Below are the code and all the weights of a small trained network. Each question names an input and a target symbol and asks about switching units off, where a switched-off unit gives its printed mean instead of its output.

import numpy as np


def w(rows, s, z=0):
    codes = np.array(rows[::2]) - 128.0
    scale = np.full(codes.shape[1], s)
    scale[-1] = z or s
    return codes * scale


def norm(h):
    return h / np.sqrt((h * h).mean(-1, keepdims=True) + 1e-5)


def f(y):
    return np.maximum(y, 0)


def softmax(a):
    e = np.exp(a - a.max(-1, keepdims=True))
    return e / e.sum(-1, keepdims=True)


def log_softmax(a):
    a = a - a.max(-1, keepdims=True)
    return a - np.log(np.exp(a).sum(-1, keepdims=True))


def net(x, mask):
    ids = ['βγδζθλμξπστφψ'.index(c) for c in x.split()]
    T = len(ids)
    res = E[ids] + P[:T]
    u = 0
    for l in range(3):
        q, k, v = (norm(res) @ M[l].T for M in (Q, K, V))
        z = softmax(np.where(np.tri(T) > 0, q @ k.T / 3**0.5, -1e9)) @ v
        res = res + np.where(mask[u], z, O[l][:, -1]) @ O[l][:, :-1]
        u += 1
        y = f(norm(res) @ A[l][:, :-1].T + A[l][:, -1])
        res = res + np.where(mask[u : u + 8], y, B[l][:, -1]) @ B[l][:, :-1]
        u += 8
    return log_softmax(norm(res)[-1] @ U[:, :-1].T + U[:, -1])


Q, K, V, O, A, B = {}, {}, {}, {}, {}, {}
E = w([
[200,113,106,94],'β',
[126,125,130,128],'γ',
[92,116,153,119],'δ',
[133,94,162,161],'ζ',
[160,125,70,90],'θ',
[128,255,180,109],'λ',
[128,95,175,147],'μ',
[144,133,165,34],'ξ',
[215,164,117,186],'π',
[106,113,111,84],'σ',
[134,86,185,97],'τ',
[214,66,210,115],'φ',
[131,132,119,125],'ψ',
],0.031)
P = w([
[207,102,159,254],'0',
[181,187,222,40],'1',
[220,194,230,92],'2',
[180,244,97,84],'3',
[189,245,107,111],'4',
[175,245,90,104],'5',
[171,240,96,113],'6',
],0.0047)
Q[0] = w([
[177,169,129,161],'L0H1',
[99,98,169,199],'L0H1',
[137,234,130,2],'L0H1',
],0.0066)
K[0] = w([
[188,228,57,131],'L0H1',
[130,79,154,84],'L0H1',
[3,167,69,160],'L0H1',
],0.0061)
V[0] = w([
[154,152,155,126],'L0H1',
[101,167,92,144],'L0H1',
[140,138,131,2],'L0H1',
],0.0082)
O[0] = w([
[84,243,189,217,151],'L0H1',
[70,72,68,130,92],'L0H1',
[228,183,164,255,253],'L0H1',
],0.0059,0.0053)
A[0] = w([
[253,132,141,210,66],'L0N1',
[60,82,134,77,53],'L0N2',
[176,154,188,28,254],'L0N3',
[44,236,48,87,97],'L0N4',
[111,115,89,13,55],'L0N5',
[124,236,221,207,230],'L0N6',
[137,130,208,180,29],'L0N7',
[53,154,248,64,52],'L0N8',
],0.0069,0.0046)
B[0] = w([
[48,84,228,161,195],'L0N1',
[70,172,163,137,130],'L0N2',
[90,203,146,253,254],'L0N3',
[91,220,128,50,154],'L0N4',
[20,141,184,133,147],'L0N5',
[114,219,110,29,225],'L0N6',
[232,117,194,139,150],'L0N7',
[183,142,128,140,151],'L0N8',
],0.0064,0.0088)
Q[1] = w([
[54,190,24,21],'L1H1',
[221,51,254,204],'L1H1',
[94,55,212,137],'L1H1',
],0.0084)
K[1] = w([
[171,246,106,46],'L1H1',
[130,53,60,163],'L1H1',
[40,84,61,82],'L1H1',
],0.013)
V[1] = w([
[186,106,199,62],'L1H1',
[2,208,104,113],'L1H1',
[194,187,133,21],'L1H1',
],0.0091)
O[1] = w([
[101,242,57,165,217],'L1H1',
[166,205,198,50,50],'L1H1',
[20,255,74,165,251],'L1H1',
],0.0079,0.0029)
A[1] = w([
[197,91,76,182,120],'L1N1',
[187,163,83,139,100],'L1N2',
[88,109,122,181,103],'L1N3',
[179,106,161,206,127],'L1N4',
[130,189,188,158,17],'L1N5',
[64,143,184,111,2],'L1N6',
[247,201,114,94,70],'L1N7',
[144,185,81,90,76],'L1N8',
],0.015,0.0062)
B[1] = w([
[179,107,172,44,194],'L1N1',
[189,120,81,237,213],'L1N2',
[141,226,147,38,153],'L1N3',
[49,112,139,158,240],'L1N4',
[59,91,224,111,238],'L1N5',
[85,49,168,255,147],'L1N6',
[57,62,76,156,254],'L1N7',
[177,80,24,71,227],'L1N8',
],0.0093,0.0073)
Q[2] = w([
[143,137,147,188],'L2H1',
[138,150,103,5],'L2H1',
[131,110,184,224],'L2H1',
],0.016)
K[2] = w([
[167,186,237,129],'L2H1',
[31,147,63,192],'L2H1',
[251,205,204,127],'L2H1',
],0.011)
V[2] = w([
[135,86,149,86],'L2H1',
[77,97,78,85],'L2H1',
[236,102,3,150],'L2H1',
],0.012)
O[2] = w([
[104,147,50,113,97],'L2H1',
[1,40,71,170,49],'L2H1',
[141,127,125,196,3],'L2H1',
],0.0083,0.003)
A[2] = w([
[91,180,154,140,148],'L2N1',
[75,3,172,209,55],'L2N2',
[71,83,89,150,235],'L2N3',
[141,80,99,253,165],'L2N4',
[112,91,50,117,123],'L2N5',
[154,124,31,95,138],'L2N6',
[75,178,200,105,254],'L2N7',
[18,49,137,120,112],'L2N8',
],0.012,0.0063)
B[2] = w([
[145,72,59,138,186],'L2N1',
[203,107,88,99,161],'L2N2',
[157,215,22,112,183],'L2N3',
[1,150,103,162,196],'L2N4',
[90,78,212,23,159],'L2N5',
[164,118,235,98,172],'L2N6',
[154,118,63,141,250],'L2N7',
[99,103,37,136,161],'L2N8',
],0.0098,0.013)
U = w([
[197,167,136,193,150],'β',
[129,121,139,79,176],'γ',
[121,111,128,88,143],'δ',
[77,120,79,77,62],'ζ',
[123,118,62,228,80],'θ',
[48,151,143,111,106],'λ',
[97,137,159,134,183],'μ',
[142,250,148,127,94],'ξ',
[79,109,132,129,129],'π',
[170,43,55,96,97],'σ',
[181,150,120,87,178],'τ',
[225,117,141,145,255],'φ',
[85,104,118,77,115],'ψ',
],0.021,0.0095)

Each question gives the input, a string of symbols that net reads in full, and the target symbol t.
The units are the heads (3 rows each of Q, K, V and O) and the neurons (one row each of A and B). Each row of codes is followed by its name. A weight is (code - 128) times the scale printed after its matrix; where a second scale follows, it is the last column's (O, A, B and U).
mask holds one flag per unit, layer by layer, with each layer's heads first. A switched-off unit (its flag False) gives its mean, the last column of its rows in O or B, instead of its output. The means were averaged over made-up inputs and are rounded, as every weight is.
A unit's drop is (log p(t) with every unit on - log p(t) with that unit switched off) / (log p(t) with every unit on - log p(t) with every unit switched off).
The circuit of an input: a set's keep is (log p(t) with only the set's units on - log p(t) with every unit switched off) / (log p(t) with every unit on - log p(t) with every unit switched off). Starting from the 12 units with the biggest drops (on a tie, the unit counted first), units are removed one at a time, each time the one whose removal leaves the highest keep (on an exact tie, the one counted first), for as long as the keep stays at least 0.8.
circuit, biggest first: the units of the circuit, biggest drop first
unit that matters most: the unit with the biggest drop
k most important neurons: the k neurons with the biggest drops, biggest first
top k neurons in layer l: the k neurons of layer l with the biggest drops, biggest first
input τ θ θ θ τ ξ ζ, target λ: top 4 neurons in layer 1 => [L1N5; L1N7; L1N4; L1N2]
input τ ψ ζ, target λ: 2 most important neurons => [L1N5; L0N6]
input σ θ ζ, target φ: top 2 neurons in layer 0 => [L0N7; L0N6]
input μ ζ ζ θ σ θ ζ, target ζ: unit that matters most => L2H1
input β θ σ, target β: 3 most important neurons => [L1N7; L1N1; L1N8]
input σ σ ζ τ θ β, target φ: circuit, biggest first => [L1H1; L0H1; L0N6; L1N8]
input φ β π θ σ θ ζ, target ξ: circuit, biggest first => [L2H1; L1N2]
input σ σ σ, target σ: circuit, biggest first => [L1H1; L0H1; L0N6]
input σ τ ξ, target σ: top 2 neurons in layer 0 => [L0N6; L0N3]
input ξ θ σ, target ξ: circuit, biggest first => [L1H1; L1N7]
input β θ θ ζ τ, target β: 3 most important neurons => [L1N1; L1N7; L0N6]
input ξ θ θ, target ξ: top 4 neurons in layer 2 => [L2N7; L2N6; L2N1; L2N4]
input θ θ ζ θ, target θ: top 4 neurons in layer 1 => [L1N2; L1N7; L1N5; L1N3]
input ζ θ τ, target σ: 4 most important neurons => [L1N4; L0N3; L0N1; L1N2]
input σ θ σ, target σ: 2 most important neurons => [L1N4; L1N7]
input ξ ζ γ, target ξ: unit that matters most => L0N6
input θ ξ δ, target θ: 3 most important neurons => [L1N1; L0N6; L1N7]
input ζ ξ ψ τ σ τ ζ, target σ: 4 most important neurons => [L1N4; L0N3; L1N2; L2N4]
input λ ζ π, target θ: 2 most important neurons => [L1N7; L0N1]
input θ τ ξ, target θ: top 2 neurons in layer 0 => [L0N3; L0N6]
input σ σ ξ μ ζ, target φ: 2 most important neurons => [L0N6; L0N7]
input θ λ θ, target θ: 4 most important neurons => [L1N1; L0N6; L1N2; L1N5]
input σ ψ θ, target σ: 2 most important neurons => [L0N6; L1N7]
input φ σ θ, target φ: top neuron in layer 1 => [L1N1]
input β ζ σ τ ζ, target β: top 3 neurons in layer 1 => [L1N1; L1N7; L1N3]
